Below is a small trained network, with its code and all its weights. Each question gives an input and a target symbol and asks what happens when units are switched off, that is, made to give their printed mean instead of their output.

import numpy as np


def w(rows, s, z=0):
    codes = np.array(rows[::2]) - 128.0
    scale = np.full(codes.shape[1], s)
    scale[-1] = z or s
    return codes * scale


def norm(h):
    return h / np.sqrt((h * h).mean(-1, keepdims=True) + 1e-5)


def f(y):
    return y / 2 * (1 + np.tanh(0.7978845608 * (y + 0.044715 * y**3)))


def softmax(a):
    e = np.exp(a - a.max(-1, keepdims=True))
    return e / e.sum(-1, keepdims=True)


def log_softmax(a):
    a = a - a.max(-1, keepdims=True)
    return a - np.log(np.exp(a).sum(-1, keepdims=True))


def net(x, mask):
    ids = ['ΘΛβγδξτω'.index(c) for c in x.split()]
    T = len(ids)
    res = E[ids] + P[:T]
    u = 0
    for l in range(2):
        r = norm(res)
        for j in range(2):
            rows = slice(4 * j, 4 * j + 4)
            q, k, v = (r @ M[l][rows].T for M in (Q, K, V))
            z = softmax(np.where(np.tri(T) > 0, q @ k.T / 4**0.5, -1e9)) @ v
            o = O[l][rows]
            res = res + np.where(mask[u + j], z, o[:, -1]) @ o[:, :-1]
        u += 2
        y = f(norm(res) @ A[l][:, :-1].T + A[l][:, -1])
        res = res + np.where(mask[u : u + 12], y, B[l][:, -1]) @ B[l][:, :-1]
        u += 12
    return log_softmax(norm(res)[-1] @ U[:, :-1].T + U[:, -1])


Q, K, V, O, A, B = {}, {}, {}, {}, {}, {}
E = w([
[102,150,148,252,195,138],'Θ',
[183,138,17,189,86,165],'Λ',
[73,31,151,242,31,177],'β',
[122,175,94,63,125,220],'γ',
[243,190,110,115,108,104],'δ',
[145,187,215,131,17,48],'ξ',
[103,101,98,132,105,38],'τ',
[57,130,48,148,168,125],'ω',
],0.02)
P = w([
[86,254,163,70,126,115],'0',
[144,111,165,11,162,128],'1',
[157,92,153,49,161,130],'2',
[152,86,145,76,154,114],'3',
[155,86,145,93,142,106],'4',
[164,85,136,112,135,98],'5',
[173,82,129,123,118,104],'6',
[179,88,129,137,113,92],'7',
[193,93,126,159,105,82],'8',
[172,107,114,158,100,82],'9',
],0.0094)
Q[0] = w([
[5,65,87,97,144,107],'0.h1',
[75,168,148,15,104,200],'0.h1',
[215,129,172,124,155,144],'0.h1',
[75,140,54,207,46,65],'0.h1',
[143,193,199,173,67,139],'0.h2',
[166,63,117,143,142,70],'0.h2',
[166,97,18,147,164,160],'0.h2',
[93,105,83,142,142,90],'0.h2',
],0.018)
K[0] = w([
[70,72,179,108,155,173],'0.h1',
[13,193,101,7,172,209],'0.h1',
[186,132,112,111,144,99],'0.h1',
[90,151,106,233,39,120],'0.h1',
[120,122,204,124,102,164],'0.h2',
[149,113,101,173,101,90],'0.h2',
[135,108,100,166,129,168],'0.h2',
[101,116,85,111,107,101],'0.h2',
],0.018)
V[0] = w([
[68,127,134,121,12,134],'0.h1',
[165,110,121,112,93,243],'0.h1',
[148,147,160,127,219,162],'0.h1',
[59,172,179,121,130,194],'0.h1',
[133,60,177,180,11,215],'0.h2',
[10,68,122,162,129,167],'0.h2',
[130,159,155,124,141,205],'0.h2',
[101,133,52,107,175,139],'0.h2',
],0.013)
O[0] = w([
[31,108,111,149,120,92,133],'0.h1',
[128,167,81,160,103,162,154],'0.h1',
[166,152,186,112,127,161,102],'0.h1',
[34,160,205,120,127,141,81],'0.h1',
[67,245,114,156,135,57,255],'0.h2',
[7,169,139,67,162,120,228],'0.h2',
[112,166,148,150,115,180,105],'0.h2',
[156,119,56,136,147,169,85],'0.h2',
],0.012,0.006)
A[0] = w([
[153,48,116,114,131,132,111],'0.n1',
[185,83,161,152,185,149,108],'0.n2',
[111,181,138,73,116,141,98],'0.n3',
[80,149,50,52,166,197,3],'0.n4',
[95,125,123,156,51,188,84],'0.n5',
[164,168,122,111,166,117,102],'0.n6',
[138,175,84,30,107,152,109],'0.n7',
[127,57,90,59,211,119,132],'0.n8',
[118,103,146,181,251,159,154],'0.n9',
[112,126,74,76,160,73,67],'0.n10',
[152,109,165,110,116,89,149],'0.n11',
[97,131,44,100,134,179,90],'0.n12',
],0.022,0.0051)
B[0] = w([
[60,102,70,89,168,119,196],'0.n1',
[122,159,172,116,238,106,250],'0.n2',
[142,94,110,172,161,80,170],'0.n3',
[84,252,154,118,99,205,159],'0.n4',
[97,199,146,91,162,117,161],'0.n5',
[63,139,112,93,129,135,179],'0.n6',
[147,214,114,78,189,106,163],'0.n7',
[79,90,89,77,71,199,190],'0.n8',
[118,79,183,225,62,178,254],'0.n9',
[63,96,99,151,157,95,182],'0.n10',
[128,97,150,102,90,107,164],'0.n11',
[188,178,123,190,58,146,174],'0.n12',
],0.027,0.009)
Q[1] = w([
[210,71,209,47,166,215],'1.h1',
[171,104,139,61,68,116],'1.h1',
[105,124,116,133,135,111],'1.h1',
[71,131,124,162,161,105],'1.h1',
[108,210,50,157,250,90],'1.h2',
[125,105,174,85,59,97],'1.h2',
[131,147,185,23,204,174],'1.h2',
[190,81,68,161,160,170],'1.h2',
],0.022)
K[1] = w([
[45,140,198,80,251,205],'1.h1',
[153,65,178,195,172,162],'1.h1',
[134,124,116,124,142,113],'1.h1',
[134,150,96,101,128,83],'1.h1',
[57,177,108,197,207,40],'1.h2',
[120,69,149,116,74,151],'1.h2',
[52,119,172,68,217,211],'1.h2',
[165,116,48,69,134,129],'1.h2',
],0.022)
V[1] = w([
[121,143,223,180,98,104],'1.h1',
[30,95,155,149,155,154],'1.h1',
[177,48,166,86,85,106],'1.h1',
[164,111,93,242,140,198],'1.h1',
[153,134,87,184,174,241],'1.h2',
[94,176,7,118,146,89],'1.h2',
[157,214,164,2,71,159],'1.h2',
[109,130,195,207,198,195],'1.h2',
],0.02)
O[1] = w([
[121,154,190,163,67,63,141],'1.h1',
[55,79,210,88,135,172,140],'1.h1',
[157,68,98,102,50,75,22],'1.h1',
[134,98,85,252,145,177,148],'1.h1',
[74,155,140,139,211,227,114],'1.h2',
[75,123,42,204,115,81,167],'1.h2',
[142,208,50,28,80,167,8],'1.h2',
[121,68,233,144,154,214,230],'1.h2',
],0.016,0.011)
A[1] = w([
[116,122,210,53,90,130,193],'1.n1',
[135,160,135,121,161,87,146],'1.n2',
[185,136,120,120,1,58,85],'1.n3',
[103,175,130,152,165,174,142],'1.n4',
[144,148,80,126,219,64,148],'1.n5',
[207,93,204,191,127,111,43],'1.n6',
[213,138,158,124,107,159,117],'1.n7',
[100,33,73,83,124,107,31],'1.n8',
[168,134,20,187,104,134,1],'1.n9',
[100,122,139,174,62,194,69],'1.n10',
[136,195,132,69,167,106,121],'1.n11',
[180,132,144,93,156,185,91],'1.n12',
],0.025,0.0032)
B[1] = w([
[187,93,68,182,120,138,221],'1.n1',
[134,95,144,117,147,127,166],'1.n2',
[197,99,155,103,28,43,204],'1.n3',
[183,105,135,129,82,117,253],'1.n4',
[145,76,138,110,197,130,238],'1.n5',
[158,67,196,180,180,113,236],'1.n6',
[90,158,106,91,158,88,152],'1.n7',
[112,51,123,86,156,155,173],'1.n8',
[152,81,75,252,151,102,237],'1.n9',
[151,161,77,72,125,141,188],'1.n10',
[139,131,153,122,198,90,173],'1.n11',
[77,172,92,135,101,83,182],'1.n12',
],0.037,0.011)
U = w([
[150,58,211,166,138,196,106],'Θ',
[145,117,2,200,154,145,104],'Λ',
[7,136,127,155,120,81,104],'β',
[148,219,135,115,152,143,180],'γ',
[155,119,98,57,238,82,74],'δ',
[184,101,121,81,62,88,204],'ξ',
[75,12,59,67,115,160,72],'τ',
[92,141,99,107,86,217,251],'ω',
],0.0073,0.0024)

Each question gives the input, a string of symbols that net reads in full, and the target symbol t.
The units are the heads (4 rows each of Q, K, V and O) and the neurons (one row each of A and B). Each row of codes is followed by its name. A weight is (code - 128) times the scale printed after its matrix; where a second scale follows, it is the last column's (O, A, B and U).
mask holds one flag per unit, layer by layer, with each layer's heads first. A switched-off unit (its flag False) gives its mean, the last column of its rows in O or B, instead of its output. The means were averaged over made-up inputs and are rounded, as every weight is.
A unit's drop is (log p(t) with every unit on - log p(t) with that unit switched off) / (log p(t) with every unit on - log p(t) with every unit switched off).
The circuit of an input: a set's keep is (log p(t) with only the set's units on - log p(t) with every unit switched off) / (log p(t) with every unit on - log p(t) with every unit switched off). Starting from the 12 units with the biggest drops (on a tie, the unit counted first), units are removed one at a time, each time the one whose removal leaves the highest keep (on an exact tie, the one counted first), for as long as the keep stays at least 0.8.
circuit, biggest first: the units of the circuit, biggest drop first
top k neurons: the k neurons with the biggest drops, biggest first
top k neurons in layer l: the k neurons of layer l with the biggest drops, biggest first
which heads matter: for each layer, one digit per head in row order, 1 if its drop is at least 0.15 and else 0, layers parted by /
input δ ξ δ β Θ δ, target ξ: circuit, biggest first => (1.h1; 0.h2; 1.n3; 0.n2)
input Λ Λ δ Θ β Θ, target Λ: which heads matter => 01 / 01
input Λ ξ δ δ δ β Θ δ δ Θ, target ξ: which heads matter => 01 / 00
input Θ Θ τ Θ Λ τ ξ, target ξ: which heads matter => 00 / 01
input Θ Θ γ δ ω Θ τ Θ, target τ: circuit, biggest first => (0.h2; 0.h1; 0.n8; 0.n1)
input ω Θ β ω β δ β Θ β Θ, target β: which heads matter => 01 / 01
input ω ω Θ τ Θ β β Θ, target β: circuit, biggest first => (0.h2; 1.n1)
input Θ Θ Θ Θ Θ β ξ γ, target ξ: top 4 neurons => (0.n9; 1.n3; 0.n2; 0.n12)
input β δ ξ ξ Θ, target ξ: which heads matter => 00 / 00
input Θ Θ ω ξ β β Θ β δ τ, target ξ: circuit, biggest first => (0.h2; 1.h2; 1.n3)
input ξ δ Θ Λ τ τ Θ γ δ ω, target ω: circuit, biggest first => (0.h2; 0.n8; 0.n4)
input Θ δ Θ, target δ: top 3 neurons => (0.n2; 0.n9; 0.n7)
input τ ω τ Θ Θ Θ ω ξ, target ξ: which heads matter => 01 / 00
input τ Θ τ Θ, target τ: which heads matter => 01 / 00
input β δ β β γ, target γ: top 2 neurons in layer 0 => (0.n4; 0.n12)
input δ τ δ ω Θ Θ Θ β, target β: top 2 neurons => (0.n2; 0.n9)
input β β Θ δ β γ ξ Θ δ, target ξ: which heads matter => 00 / 10
input Θ ω Θ ξ Θ β β β τ, target ξ: top 2 neurons => (0.n2; 1.n3)
input τ γ β τ ξ Θ ω, target ξ: top 3 neurons => (0.n12; 1.n3; 0.n2)
input τ Θ Θ δ Θ δ Λ Θ, target δ: top 3 neurons => (0.n2; 0.n9; 0.n12)
input Θ Λ δ β, target Λ: which heads matter => 01 / 10
input Θ τ Θ Θ Θ Λ β, target Λ: which heads matter => 00 / 10
input Λ Θ Θ Λ Θ Θ ω Θ γ, target γ: which heads matter => 00 / 00
input β δ β, target δ: top 2 neurons => (0.n9; 1.n5)
input Θ ω Θ, target ω: which heads matter => 01 / 01
